Each row is followed by its band, which names the range that a hidden value of the row falls in. A new part has a new value, new ranges and new names.
[ 220 -107 -171   49  204   11  -95  124  141  -51   98 -195  -48   65
  -81 -191  215   81 -131  117   70 -160   90 -111  -15  -70 -197  252
   35  213  118 -123  115 -112  -47  -42 -291  -45  -66  110   27  110
   27 -180 -188 -145   -2   72  -27   69   86]
gedi
[ -10  198 -156  -82 -117 -254  303   13  -11   45  -17   -5  -39 -225
  198 -266 -140 -179 -106  182  216 -107 -118 -186  177  251   25 -135
  127 -341 -267  -38    7  112 -256  226 -140  244  -47 -124    8  -59
    1  226 -139  205 -212 -116   33 -219  -11]
dizu
[ 252  -52 -141    8  186  -40    6  -66   96   94 -143 -210  -17 -189
  -80 -142  155   94 -116 -150  166 -226 -102   48  -86   91  244  162
  -45 -144  -94  -36  -59   74   26  253 -420   81  -19  -98  -65   55
   49  149 -395  211 -247  -13 -153  -68  -50]
vina
[ -19    2  148  173   14  104  -59  211 -219   33   20  115 -128   10
 -119  109   73  173  297  -66  221  129   90   91 -105 -132 -100  126
  -22  -36   99 -117  -38   24  -23    4  -45  161  -66  127  -42  141
    9  115 -287 -163  102 -178  117 -106  -70]
zoko
[ -43 -120  115   27  114   60  -81   28  -39 -136  -12  195   49  -69
  -85  269   35   60  283  -31   -1  -94  -31   96 -190  -43  246    2
  -91 -115  -17  -15 -171  -30  200  -20   44    8   82  109  206 -141
  -79  172 -139   23  205 -128   76   70 -163]
Seki
[  83  -37   34   28  -15 -166 -145  -26  102  -91   19   99  -29    6
    6  230 -174 -232  -52  121   25  -56   18    8  207  119   42 -169
    4   34  -43   30   69    3  202  -11 -102 -177   -4  -39  230  -64
 -192   43  171 -134  239   88  144   40   16]
gedi
[-171  -34 -320  -56  -53 -189  169   32 -265  -69 -321    1   15 -264
  -31 -276   -5   44  -15 -110  -27  272  -92  -36 -181   19   73    6
    7 -112  -69  -81   44   23   -1   82 -156 -163  -21 -104  -26  290
  160  884 -145  -67 -133   30 -158   82   74]
puf
[ -45   16    9 -217 -209   77  271  -92  199 -145  307 -186 -120  -67
   13  -52  192  -65  -15  261  -90 -468   24 -263   24 -164   54  -26
   49 -127  -33  -15 -134 -167  -10   -9  216   20  230  160  208 -309
   80 -446   -3   53 -126    4 -141   61  152]
vina
[ 146  145  154  149   36  219  184  127 -157  162   55   31 -125   -9
   40  146  151  174  198  -52  104 -234   82   53 -144 -203   28  145
   74 -199   22 -106  -58  -67  -97  114 -136  288   -5   14  -39  -13
    9 -249 -293    5  -72 -260  -75 -220 -142]
rabu
[ 191   56  166  104  -33  203  261  -20 -216   80   90 -133  -85  -36
   -5  100   95  217  -14 -151   99  -54  150  -40  -52 -322   63  133
  179 -162   -3  -25   22   -1  -84  164 -104  180  146   37  -22  134
   72 -139 -115 -182  -35 -161 -197 -196   31]
rabu
[ 230  -43 -101   95  122 -130 -175  102  125  -54  177  -92  -28  158
  -15  -53  -48  -96 -100  209  -10 -147   80  -78  259   -3 -199   76
  139  231   93  -20  165  -88   66  -88 -353    7 -127  -15  182   31
 -148 -264   72 -237   93  164  255  107  121]
zoko
[ 264  100   67  166  135  117  228    3 -142   -3   65  -40   89  -61
   79  130  117  164  174  -94  167 -201   38   68  -86 -148  135  103
   96 -181  -19  -96   -8  -83 -109  144 -322  253   53  -27   10   35
  157    8 -215  -31 -122 -261 -138 -165  -42]
seli
[ -26  -45  -72 -114  -57 -105 -116   94   84  -54  -17   93 -191  129
  -42   67 -172 -217  -22  248  -99  -54   52  -82  138   37 -162  -69
   -4  161   24   12   16  -92  144 -136  153 -240   42   62  249  -52
 -262 -118  177 -139  255  102   86  117    7]
seli
[-288 -119 -180   37   73 -152  -29  193   13  -76 -101   73  178 -304
  -92 -356  166   58 -169  -16  160  326   -2 -187 -240   70  -35  102
  -61 -171    1 -165   61   81 -136  -21 -118 -143 -122  197  -54  230
   81  722 -191  -77  -87    1  -88   98  145]
tok
[-366   58   69  -77 -228  -16  234  185 -240  206   71  239  -96   18
  -63 -200  108  -41  146  -22 -203 -181   43  -14 -167 -253    9   94
   27 -299  193  -65 -166  -68   99  -12  102  288 -150  -82   43  -53
 -276   89 -227  128 -233   75  -90  -51  -89]
tok
[  55   90  217  207   31  173  139  175  -26   92  167   70   36  -44
   75 -147  182  204   62    6  239 -156  131   18 -170 -148 -101   75
  153 -219   83 -250   77  -97 -253  -27 -219  235 -105  135  -77  145
   67  -46 -229 -190 -115 -226 -128 -277  -18]
tok
[ 178 -144   83   47   29   -1  -14   38 -321   27  -17   84 -144   65
 -104  -72  104   42  265  -24  348  -96  116  201   -8   68  -31   31
   65   26  173 -232   94 -100   29  150 -151  286  -84  -27  -34  216
 -150  346 -295 -128   26 -195   -3 -216 -206]
tok
[  37  130  141   93  -17  200  156  154 -128   49  -10   63  -91  -35
  -62  165  121  119  201  -92  195  -83   97  102 -215 -200   29  108
  -39 -184  -43  -72 -157   40  -85   16   56   54  158  175  -18   -3
  130  -48 -237    0   64 -298 -126 -131   -5]
tok
[ 418  -80 -124   84  214   13  -20 -141  150   95  -50 -220  -28  -21
  -16 -153   55  -19 -218  -28  134 -271   96   71  161   98  140   81
  155  125  -34   16  121  -10   90  220 -534 -112  -13  -69   79   45
  -18 -226  -55  -50  -55  -16  -53  -58  -18]
gibur
[  36   44 -216    7    8  -53  305   71 -146  -28 -274  -69   18 -234
  170  -38   97 -198  -92  156   93    7    9  -24 -147  120   51  -87
   89 -182 -147  -66   90  -81  -48  194 -114 -108   62  -26  -25  -50
   -8  287    2   79  -56 -248  -12  -45   36]
Gamu
[ 187 -187 -221  -25  267   54  -10   52  117  -96 -269 -310 -175 -116
   56  -17  115  241 -153   50 -142   69 -128 -227 -189  -68  -97  282
  -31  154  -31    9   60  -97   32  150 -162 -155  -27  -43  -69  125
   -5  -67 -304  -49   38  135 -112  -37 -152]
dizu
[ 104 -102  -55  -96  -18  -41  -25   39  154  -18  164  -58 -109   73
  -78 -367  134   36  -46  178  185 -233  187 -196  226   13 -221  184
  117  193  234 -173  101 -133  -66   61 -132  -28  -60  115  110  192
  -53  -97 -107 -268 -134   59 -255  -92   45]
gedi
[-477    3  -95  -48 -260 -132  255  118 -366  124    7  304  -39 -117
  -92 -336  154 -118   -5  -15  -41  104  171  -23 -163 -135  -86  -32
    1 -109  173 -220   50  -57   18  -21   74   -9 -206   -4  -39  182
  -75  611 -111  -61  -93   69 -236  -17   -6]
vina
[ 194  100   20  135   72   63  273    9 -174  -13   12  -47   61  -69
   99   35   76  106  208  -46  163 -151   20   72  -47 -101   86   60
  112 -153   -9  -83   -3  -95 -102  156 -308  231   22  -58   -4   38
  154   75 -193  -28 -168 -245  -93 -168  -30]
dizu
[  92  256   83  241   44   73  240  141  -54  139   45   95   90   15
  159   39  -29   78  175  -55   36 -120   59   37   19 -179  -43   91
  120 -176   77  -47    4 -104 -135   40 -385  147 -115  -83   21   51
   93 -156  -85  -97 -233 -170 -127 -184    7]
gibur
[-216 -135  -38 -102   29   58   46   86   40  218  -26  174  -47 -149
 -121 -225  288    1 -167  -99  -29 -117   53 -165 -241  -13  200  200
 -100 -355  107  -71 -115   40   84  191   86   36  -81   71   29  -64
 -297   96 -343  272 -139  -14 -267  -43 -198]
zoko
[  80 -277 -105  160  389  -10 -352  186  218 -124   -4   89  135  121
  -46  119  146  -40   64  192 -122   -3   73  -51  -77   24 -162  174
 -101  326  331 -118  165 -341  218 -164 -295 -255 -236  116  191    7
 -262  -98   34 -225  136   96   94  252  -72]
dizu
[  -8   11 -156   -7   82 -141  -41  104   66   72  -88  -86 -119 -164
  -80 -187   72   70  -33  -28  171  -15 -160  -62  -93  108  -27  129
 -155 -112  -79 -100  -64   91 -106   92 -212  131 -155  -39 -135   90
   47  246 -463  203 -179   64  -33  -69  -56]
seli
[ -31  123  -72   58  -75   56  251  -12   83  -85  -68   22   95   59
  123  241   -9 -211   43  113 -401 -234  130   78   -5 -303   16  -67
   49  162  124   83  -18 -306  302 -140 -164 -521   92  -60  269 -160
   66 -291  389 -212   -8   93 -228  191  212]
Seki
[  35   79   86   14   46   54  -59   35   60  174  -57  143 -233  -61
  -45  493  -72  -94    9  -31   16  -26    3 -117   61   15  148   64
 -193 -160 -124  128 -159  137  135  212  148  -41   56   19  108 -228
 -241 -342 -141  227  214  -91   -8  -69 -238]
Seki
[ 131  238  -83  230   66 -102  243  138 -104  -43  -16   55  161  -62
  256  195  -10  -40  184   70   17  -35  -15  -68   90  -68  -92   47
   70 -117   73  -81  123 -180 -102  103 -439  112 -151 -194   31   55
  121  113  -34 -123 -222 -121  -66 -103   60]
gedi
[ -32   77  137   60   -9   21  -23   96  -27   17   68  199  -34  -22
 -106  268  -38  -18   82  -97  131    6   67   13  -11  -96  108   52
 -100 -179  -77   39 -166  181   60   23   83   -8  105  124  127  -71
  -39    9 -126   35  221 -107  -11  -43  -27]
zoko
[  14   42  103   43  -49  -20  -53   29    5  -23   61  149  -40   -5
  -78  288  -81 -132   75  -38   91  -31   23   51   42  -10  142  -86
  -86 -178  -69   48 -101   88  129   -7   54  -71  118   69  183 -125
  -83   11    6   23  195  -88   74   32   24]
zoko
[ -19    2  317  136   40   13  -40   34  118   -3  251  167  152   44
 -146  179   11  -56   98 -134  291  -85   87  147  -14 -106   95  -10
 -154 -169   69  -33 -157   72   27  -83  -68   69   29  194   72  -79
  -27  -44 -109   38   51  -82 -111  -92   59]
gibur
[  54  206   93  200   -5  245  123  179 -244  247   83  148  -99   26
 -108   26  136  205  241 -193  172  -74  170  116 -169 -241   20  156
   37 -209   68 -149  -57  -14 -170  -11 -136  169   22  127  -16  130
  147  -54 -246  -76  -85 -338 -138  -86  -11]
puf
[ -93  117  -42   10 -193  -88  319   95 -208   44 -206  -14  -70 -129
  119 -159    9 -103  150   83   79  -59   -7   99  -42  -12  -62  -78
  103 -138   35  -99    4 -112   -6  129 -162   54  -79 -144  -80   85
    9  307 -103  -37 -275  -94  -80 -177   46]
tok
[ 104  145   37  278  195  157  129  229 -170   84   -5   32    6  -22
   24  156  104  163   18  -79  113   66  110   88 -254 -250 -101  172
   19  -38  -88  -85    7   49 -157  -39 -222   80  -38  112 -115   76
  139  -91 -230  -55  179 -199   23 -116  -28]
Seki
[ -37   -1 -131    3   43  -56  -18  155   35  116  -66 -115 -166 -142
  -98 -251  139  139 -112  -35  102   12  -61 -131 -114  -17  -94  220
  -65  -82  -27  -88  -31  104 -107   90 -172   97 -143   12 -140  145
   26  118 -433   83 -150   87  -50  -72  -20]
tok
[-209  110 -235   36   40  -10  103  204 -128  295 -261  209 -137  -37
   -2   41   18   -4   31 -126 -326  155   13 -190  -82 -152  -34  286
 -125  -95  168   66  -57  -48  118  153  -95 -143 -205 -171   35   60
 -191   16 -182  116 -169   75 -237   57 -183]
gibur
[-113  -52 -123 -134  -56  -74  200   74  -88  -23 -231 -147  -42 -103
   -1  -78   12  -21   89  -31 -182   -5 -228  -29 -231 -105  107   61
  -71 -283   23   61 -166 -117  113   61    6   83   53 -138    1  -47
 -128  256 -195  210 -323   62  -70   71   46]
seli
[-201  295   47  -90 -291 -216  237  136 -129  238  221  166 -206   40
   23 -208 -115 -134  116   89  -39 -386  -97  -13  127  -80  -67  -34
   39 -310  -50  -52 -186   86  -86   -6  -49  545 -212 -229    9 -125
 -172  -75 -320  279 -261  145   83 -198  -80]
vina
[  24   59 -130   10 -175  -82  304  -86 -147  106 -258 -160 -116 -261
  131  -41   60 -172  -50   -3  130   55  -79   -6  -26  137   84 -187
   -5 -274  -11 -100  146 -164  -23  291 -193  -63  -43 -203 -142   83
   20  352  -60   74 -383 -128 -209 -142   55]
vina
[ 294 -132 -217  -48  210 -156  -63  -40  153 -211  159 -115   72  146
  -42  -78    3 -154  -83  200   52 -242   79  -80  226   54  -77   89
   59  291   48   -6   88 -113   71  -38 -267  -93   54   47  257  -43
  -35 -128   67 -105  135   86   38  155   89]
gibur
[ -60   11   77  -53  -78 -134 -107   78   73  -14   54  146  -85   92
  -93  114 -243 -222  -25  117   38   -5   52    5  167   15  -45 -100
  -19   10  -52   73  -84   81  125 -117  118 -123   70   94  226  -77
 -243  -55  154  -64  242   67  122   58   64]
Seki
[ 181 -173 -158   -4   14 -263  -24   18 -361 -182  -78  -87  -85  -12
  -25   18  -12 -146  326  147  304  102  -97   59  131  254  -81 -101
    7   35  121 -171  188 -198   30  162 -201  330  -98 -153   -1  145
 -131  615 -167  -70 -100 -129  278    7  -42]
Gamu
[ -66  195  -42  101  -40 -107  260   29  -53  193  -19  309  122  -31
  229  -16  -13 -152  113   33 -187 -289   49  -13  105  -25   70  -27
   89 -187  205 -110   77 -254   81  134 -390   52 -289 -311  138   -5
 -164   81   18   -9 -341   13 -306 -144 -151]
Seki
[ 378  -67 -160   49  113 -212 -123   62   36  -46  137 -125 -108  308
   47  -30 -147 -249 -332  172    6  -60   34  -32  225   37 -326  -54
   89  195   77  -75  338 -144    0 -149 -274  -24  -98 -150   93  153
 -273 -125  128 -194  224  235  121    5   93]
zoko
[ 262   17  -44  165  106  132  162  -25 -238  -14   73 -157  -75 -102
   36  306  112  105 -180  -82   57  136   98 -154  -95 -192   57   54
   88 -120 -148  -23  189    8 -109  141 -108   53  141   47   -9   65
  104  -47  -37 -126  225 -173    7  -20   27]
rabu
[ 102 -114 -406  -76  180   51   20   61  -46   11 -274 -180 -201 -251
  -20  -45  231  134 -153  -13  -84  109 -109 -312 -241   78  103  231
  -72 -136 -120  -25   64  -12  -37  247  -42 -124   62    3   -5   46
   32  193 -326  141   -9  -98  -59  129 -128]
tok
[  93 -189  -66   13  164  -56 -248  145  147 -176  252 -112  -66   43
 -173 -205  233   37   55  234  214 -254  -14   13 -115   72 -167   72
  -57  164   39 -227   33  -93  -57 -215 -147  166  -99  228   37  -36
   15  -21 -313  -30  124   39  291  123   39]
Gamu
[-101   54 -146  -41 -141 -178  276   -2 -172   31 -299  -35  -47 -227
  114  -91  -34 -154   62   47   28   39  -93   20  -11   95   58 -104
   18 -162  -19  -44   15  -89   64  227 -172  -31  -83 -215  -59   64
  -36  456  -83   64 -294  -26 -121 -104    4]
puf
[ -96  -92   42 -119 -181 -105  -24 -111  -82 -114  107   73 -158  -77
 -159  171  -67 -238   71   78  167   -9    4   25   72  113  159 -257
 -109 -104 -131    4  -79   65  143    7  257  -52  169  127  178 -177
  -79  186   34   75  244  -66  161   97   24]
Seki
[  73  139  -14  108   16  -40  261   74 -187  -66   47   32   72  -99
  100   68   90   56  235   33  173 -109   22  -10  -20  -86  -23   61
   43 -112   19 -147    8 -101 -138  111 -236  229  -39  -45  -16   64
  174  223 -204  -54 -158 -186 -122 -145    3]
vina
[   6  214 -142  118   -3 -187  218  113  -34  139 -321   83   70  -88
  235   20 -165 -155   91   42  -88   12  -51    9  140   42  -65   16
   48  -67  107   -2   64 -164   56  182 -446 -112 -231 -323    9  120
  -89  201   37  -53 -375   20 -211 -131   -2]
Seki
[-180  -35  -73  -21 -123 -145   50  207 -342  255 -212  325 -253  150
   -2 -272 -114 -164  206  130   31  119  191   24  184   80 -319   62
  105  173  356 -154  144 -176   97  137  -58   49 -344 -167   14  281
 -446  273  -61 -199  -85    7  -81 -194 -272]
gibur
[ 126   41  270  209  130 -111  -97  -72  214  -23  254  153  290  -44
  -69  305  -59 -189  -39 -133  333 -152   14  196   82   64  260 -155
 -156 -242  -74  -10  -80  119   61  -30 -304   51   -3   81  114 -158
  -24   38  -12  123   65  -64  -15  -60   92]
dizu
[ 251  -46 -145  -35   34  -96  -35  -12   87  -81   81 -171 -147  210
  -40   -7  -39 -182   52  228  -29 -285   67   37  254  -18 -180   24
   48  354  128   -3   68 -212  157  -55 -231 -103   -7  -54  176  -46
  -80 -334   78 -138   21  131   77  106   94]
dizu
[ 281  150  -67  205   20  254  282  -27 -409  225   12 -103 -119   13
  -78  116  122  109  -23 -268   72    6  226  126  -96 -303  146   97
  161 -124  -57   -4   86   12  -63  144 -247   38  179    9   -9  117
  190 -120  -42  -92   28 -312  -99   -3   83]
Seki
[-221   37 -295  -80 -142  -31  236  113 -249  137 -450  -34 -300 -221
   53 -178  -10  -15   53    2 -140  253 -110  -98 -183   36  -32   20
  -21 -143  -55   10   -9  -38   24  199   44 -163  -63 -141  -97  100
  -21  349 -200   94 -164  -57  -46  -21 -113]
gibur
[-126  -71 -281  -52   19   54   99   68  -83   91 -365 -130 -243 -255
  -21 -154  122  150   21  -60 -149  182 -125 -173 -229    0   63  168
  -64 -102  -30   25  -40  -30   52  219  -51 -163  -49  -57  -69   74
   43  199 -314   96 -175  -20  -70   49 -130]
gibur
[-137   43  228   99  -76  204  -60  201  -26  160  -74  178 -180    1
  -85  165  -25  107   44  -89  -30  106   99   31 -214 -207  -34   33
  -25 -170   38  -33  -71   16   43 -112  166 -155   40  169   48   75
 -145  -96  -41 -168  172  -96  -69  -66  -44]
Gamu
[  -3   28  148   39  -58   44  -32   -1  -58   11   83  104 -107  -68
 -117  277  -31  -25   96  -77  148  -19    0   55  -68  -34  168 -103
 -105 -223 -120  -15 -105   87   42   -9  109   33  130  117  100  -92
  -20   56  -96   51  180 -141   53   -3  -22]
puf
[ 133 -170  -52   70  146   50  -83  126  152  -54  -61 -316 -145  -46
    1  -92  173  127 -161  114   -4    0  -68  -93 -161  -74 -181  154
    2   87   48  -65   99 -112   17    3 -203  -32 -107   38 -117   71
  -65 -187 -249  -90  -19  138  103  -35   26]
zoko
[-105  -66 -141    1   24  -31   35  134  -22   98 -198  -81 -118 -176
  -78 -196  174   83  -63  -70   58  119  -44  -96 -164  -16  -34  198
  -99 -107   65  -65  -28   28   12  163 -128  -43 -127  -12 -137  141
  -26  242 -364   77 -199   47 -134  -51  -27]
zoko
[   0 -424 -142 -124   85   54  -91  -32  -22 -223  111 -158  -60  -33
 -210 -201  367   -7  -47  203   66  -69  163 -123 -150  -14  -42   76
   10  239  203 -189  136 -260  136  -29   83 -150   70  286  123   26
  -89  132  -42 -193  121   -3   -5  237   55]
vina
[  84   42 -162    5  -61 -283  -77    4  108 -109  116   88  -40   31
   42   61 -119 -393  -85  328  136 -100  134 -103  417  231 -173 -174
   40  232    8  -63  196  -66   73    0 -169 -230  -80   -3  234  -47
  -92    5  254 -191  178   64  133   81  125]
gedi
